Below is a small trained network, with its code and all its weights. Each question gives an input and a target symbol and asks what happens when units are switched off, that is, made to give their printed mean instead of their output.

import numpy as np


def w(rows, s, z=0):
    codes = np.array(rows[::2]) - 128.0
    scale = np.full(codes.shape[1], s)
    scale[-1] = z or s
    return codes * scale


def softmax(a):
    e = np.exp(a - a.max(-1, keepdims=True))
    return e / e.sum(-1, keepdims=True)


def log_softmax(a):
    a = a - a.max(-1, keepdims=True)
    return a - np.log(np.exp(a).sum(-1, keepdims=True))


def net(x, mask):
    ids = ['βγδζθλστψ'.index(c) for c in x.split()]
    T = len(ids)
    res = E[ids] + P[:T]
    u = 0
    for l in range(2):
        r = res
        for j in range(3):
            rows = slice(4 * j, 4 * j + 4)
            q, k, v = (r @ M[l][rows].T for M in (Q, K, V))
            z = softmax(np.where(np.tri(T) > 0, q @ k.T / 4**0.5, -1e9)) @ v
            o = O[l][rows]
            res = res + np.where(mask[u + j], z, o[:, -1]) @ o[:, :-1]
        u += 3
    return log_softmax(res[-1] @ U[:, :-1].T + U[:, -1])


Q, K, V, O = {}, {}, {}, {}
E = w([
[33,175,140,74,89,167,192,98,96],'β',
[145,157,90,252,178,167,139,110,128],'γ',
[193,200,101,134,94,175,128,137,89],'δ',
[122,136,86,181,107,194,150,131,215],'ζ',
[30,126,184,165,182,98,147,124,56],'θ',
[158,129,172,140,189,108,108,130,156],'λ',
[85,125,87,120,126,164,194,211,137],'σ',
[121,139,135,166,98,82,146,40,95],'τ',
[143,107,118,125,116,111,130,241,47],'ψ',
],0.017)
P = w([
[157,209,192,153,38,178,175,154,55],'0',
[156,58,129,119,138,192,108,106,102],'1',
[156,176,118,129,80,82,252,119,95],'2',
[156,57,113,102,155,197,130,87,99],'3',
[103,168,118,154,114,50,182,121,159],'4',
[159,56,98,90,167,195,141,79,100],'5',
[43,170,94,177,166,39,122,100,207],'6',
],0.013)
Q[0] = w([
[123,129,115,120,107,111,123,135,152],'L0H0',
[111,196,97,127,106,136,142,109,126],'L0H0',
[108,153,135,116,116,132,103,116,139],'L0H0',
[112,202,109,130,128,141,154,146,119],'L0H0',
[111,81,197,50,240,194,188,120,138],'L0H1',
[229,125,151,178,212,110,89,108,158],'L0H1',
[204,117,133,204,178,173,138,91,101],'L0H1',
[170,111,41,152,87,206,149,195,250],'L0H1',
[135,135,167,69,116,146,103,152,155],'L0H2',
[116,161,152,120,147,101,98,106,56],'L0H2',
[116,95,144,162,84,131,154,53,133],'L0H2',
[163,159,165,123,95,148,81,71,168],'L0H2',
],0.015)
K[0] = w([
[114,136,111,119,110,105,115,129,148],'L0H0',
[157,187,192,194,93,75,172,137,136],'L0H0',
[109,132,134,135,98,108,76,131,151],'L0H0',
[121,189,167,156,73,112,165,172,135],'L0H0',
[53,106,238,91,205,183,202,147,164],'L0H1',
[228,161,177,179,218,99,131,115,177],'L0H1',
[226,165,180,199,184,190,104,34,155],'L0H1',
[154,138,19,175,97,212,154,199,210],'L0H1',
[110,154,133,77,89,133,144,189,182],'L0H2',
[95,144,152,128,116,69,99,145,60],'L0H2',
[112,85,108,146,64,162,118,2,160],'L0H2',
[191,157,215,168,61,125,124,79,180],'L0H2',
],0.013)
V[0] = w([
[38,104,6,150,92,193,84,104,117],'L0H0',
[129,199,79,131,138,52,173,127,168],'L0H0',
[117,214,150,224,35,72,186,177,115],'L0H0',
[84,117,20,73,173,115,24,84,51],'L0H0',
[86,132,99,184,202,29,122,192,204],'L0H1',
[28,224,95,159,158,99,93,127,220],'L0H1',
[122,81,82,164,96,203,2,152,117],'L0H1',
[117,154,120,114,135,88,107,17,152],'L0H1',
[106,41,85,93,171,121,146,117,202],'L0H2',
[146,148,157,156,226,8,134,145,144],'L0H2',
[205,101,212,45,211,193,121,119,140],'L0H2',
[205,193,124,155,165,44,84,130,122],'L0H2',
],0.0056)
O[0] = w([
[214,123,149,190,174,52,129,126,104,52],'L0H0',
[78,188,159,124,159,164,56,107,147,103],'L0H0',
[80,207,116,99,48,140,64,164,103,221],'L0H0',
[159,93,116,178,254,80,186,170,86,2],'L0H0',
[182,182,153,88,23,170,161,68,110,116],'L0H1',
[203,73,134,138,83,107,196,204,79,115],'L0H1',
[99,126,126,61,202,113,157,46,111,70],'L0H1',
[141,93,114,95,112,180,145,229,133,123],'L0H1',
[107,137,148,168,189,138,46,64,81,61],'L0H2',
[92,117,157,157,81,198,178,138,181,97],'L0H2',
[91,61,179,195,110,66,146,139,94,125],'L0H2',
[88,56,143,139,86,182,202,160,199,105],'L0H2',
],0.0067,0.0052)
Q[1] = w([
[107,161,120,141,151,73,108,114,174],'L1H0',
[66,153,111,153,157,109,102,139,203],'L1H0',
[82,136,105,140,146,63,133,123,179],'L1H0',
[93,147,171,129,156,111,82,118,143],'L1H0',
[191,126,148,71,172,176,49,145,188],'L1H1',
[133,79,197,95,174,112,108,159,118],'L1H1',
[110,155,81,157,85,73,135,62,134],'L1H1',
[113,142,89,157,109,81,185,135,91],'L1H1',
[186,161,135,64,122,45,92,137,76],'L1H2',
[174,190,74,124,126,156,130,110,72],'L1H2',
[128,34,181,121,147,130,117,70,167],'L1H2',
[147,247,111,75,89,96,111,149,132],'L1H2',
],0.015)
K[1] = w([
[138,66,92,149,190,96,58,74,95],'L1H0',
[105,89,45,137,167,159,100,113,101],'L1H0',
[153,34,54,135,243,102,42,16,104],'L1H0',
[112,119,141,87,152,174,91,125,97],'L1H0',
[127,58,71,87,166,165,75,98,166],'L1H1',
[129,85,143,153,228,78,138,134,142],'L1H1',
[122,215,145,160,81,163,78,127,139],'L1H1',
[114,144,164,99,55,127,119,175,117],'L1H1',
[111,134,168,44,58,146,87,205,102],'L1H2',
[65,185,109,85,81,252,62,188,109],'L1H2',
[175,49,107,82,149,75,209,70,100],'L1H2',
[88,225,163,126,87,103,79,205,211],'L1H2',
],0.016)
V[1] = w([
[77,173,145,179,146,110,209,129,156],'L1H0',
[138,43,88,157,162,151,76,108,112],'L1H0',
[127,153,109,251,116,37,171,197,225],'L1H0',
[107,123,30,114,104,157,106,131,163],'L1H0',
[13,148,61,234,155,110,93,47,135],'L1H1',
[245,201,191,111,127,75,238,129,129],'L1H1',
[84,147,110,142,72,254,101,148,98],'L1H1',
[183,129,141,172,106,101,171,138,97],'L1H1',
[153,136,124,168,84,11,142,169,178],'L1H2',
[167,103,136,184,110,40,168,144,124],'L1H2',
[90,150,154,140,119,25,132,115,175],'L1H2',
[211,135,180,123,165,39,138,135,147],'L1H2',
],0.007)
O[1] = w([
[121,142,117,75,76,93,105,139,135,139],'L1H0',
[142,69,54,191,163,154,153,60,86,59],'L1H0',
[178,161,189,128,121,42,91,83,82,118],'L1H0',
[78,94,199,147,96,130,113,136,127,168],'L1H0',
[112,123,220,168,135,226,84,118,116,122],'L1H1',
[80,85,84,60,181,157,179,128,190,118],'L1H1',
[87,192,80,125,125,80,68,137,74,253],'L1H1',
[122,78,123,135,175,135,150,120,107,118],'L1H1',
[123,92,109,58,100,75,133,35,86,115],'L1H2',
[121,128,124,134,150,72,56,136,114,92],'L1H2',
[133,156,211,75,149,56,109,79,47,116],'L1H2',
[134,143,128,142,110,102,1,107,120,70],'L1H2',
],0.0078,0.012)
U = w([
[87,56,117,100,151,150,80,148,114,51],'β',
[103,162,103,254,203,63,94,201,201,2],'γ',
[198,144,167,131,107,145,112,156,84,131],'δ',
[197,97,132,172,121,175,85,125,93,150],'ζ',
[113,110,199,175,185,110,130,132,72,107],'θ',
[143,92,157,108,180,118,130,103,194,187],'λ',
[152,105,90,144,177,129,255,121,93,166],'σ',
[77,103,119,134,169,49,64,29,139,169],'τ',
[179,44,105,147,131,112,108,206,60,119],'ψ',
],0.0095,0.0092)

Each question gives the input, a string of symbols that net reads in full, and the target symbol t.
The units are the heads (4 rows each of Q, K, V and O). Each row of codes is followed by its name. A weight is (code - 128) times the scale printed after its matrix; where a second scale follows, it is the last column's (O and U).
mask holds one flag per head, layer by layer. A switched-off head (its flag False) gives its mean, the last column of its rows in O, instead of its output. The means were averaged over made-up inputs and are rounded, as every weight is.
A unit's drop is (log p(t) with every unit on - log p(t) with that unit switched off) / (log p(t) with every unit on - log p(t) with every unit switched off).
The circuit of an input: a set's keep is (log p(t) with only the set's units on - log p(t) with every unit switched off) / (log p(t) with every unit on - log p(t) with every unit switched off). Starting from all 6 units, units are removed one at a time, each time the one whose removal leaves the highest keep (on an exact tie, the one counted first), for as long as the keep stays at least 0.8.
units of the circuit, in order: the units of the circuit, biggest drop first
most important unit: the unit with the biggest drop
heads that matter: for each layer, one digit per head in row order, 1 if its drop is at least 0.15 and else 0, layers parted by /
drop when u is switched off: that unit's drop, to one decimal
input γ λ λ τ λ λ θ, target δ: most important unit	L0H1
input γ λ δ λ λ σ, target σ: heads that matter	111 / 101
input λ λ ζ λ σ, target δ: units of the circuit, in order	(L0H1; L1H0)
input λ λ λ θ ζ λ ζ, target σ: heads that matter	010 / 101
input λ β λ λ ζ σ δ, target δ: heads that matter	110 / 100
input λ δ λ θ γ θ, target θ: heads that matter	101 / 010
input ζ θ σ γ, target γ: heads that matter	100 / 001
input λ λ ζ θ ψ, target δ: heads that matter	111 / 100
input λ ζ λ ζ ζ, target τ: heads that matter	001 / 010
input ψ τ λ λ τ, target σ: heads that matter	001 / 101
input λ ζ λ, target σ: units of the circuit, in order	(L1H0; L0H2; L1H2; L0H0)
input σ λ τ θ ζ τ σ, target σ: units of the circuit, in order	(L1H2; L1H0)
input ψ λ β λ ψ, target σ: heads that matter	010 / 101
input τ δ σ, target δ: most important unit	L0H1
input λ λ λ, target τ: units of the circuit, in order	(L0H2; L1H2)
input δ δ θ τ λ, target δ: heads that matter	110 / 100
input λ ζ λ σ γ λ β, target δ: heads that matter	110 / 000
input ζ ζ λ λ ζ, target τ: units of the circuit, in order	(L0H2; L0H0)
input λ θ ψ θ ψ, target σ: heads that matter	011 / 101
input λ θ ζ, target δ: most important unit	L0H0
input ζ σ θ ψ ζ, target σ: heads that matter	000 / 101
input λ λ λ ψ λ λ γ, target δ: drop when L1H2 is switched off	0.0
input θ λ σ θ ζ, target δ: drop when L0H1 is switched off	1.7
input ζ θ λ ζ λ τ γ, target δ: drop when L1H0 is switched off	0.1
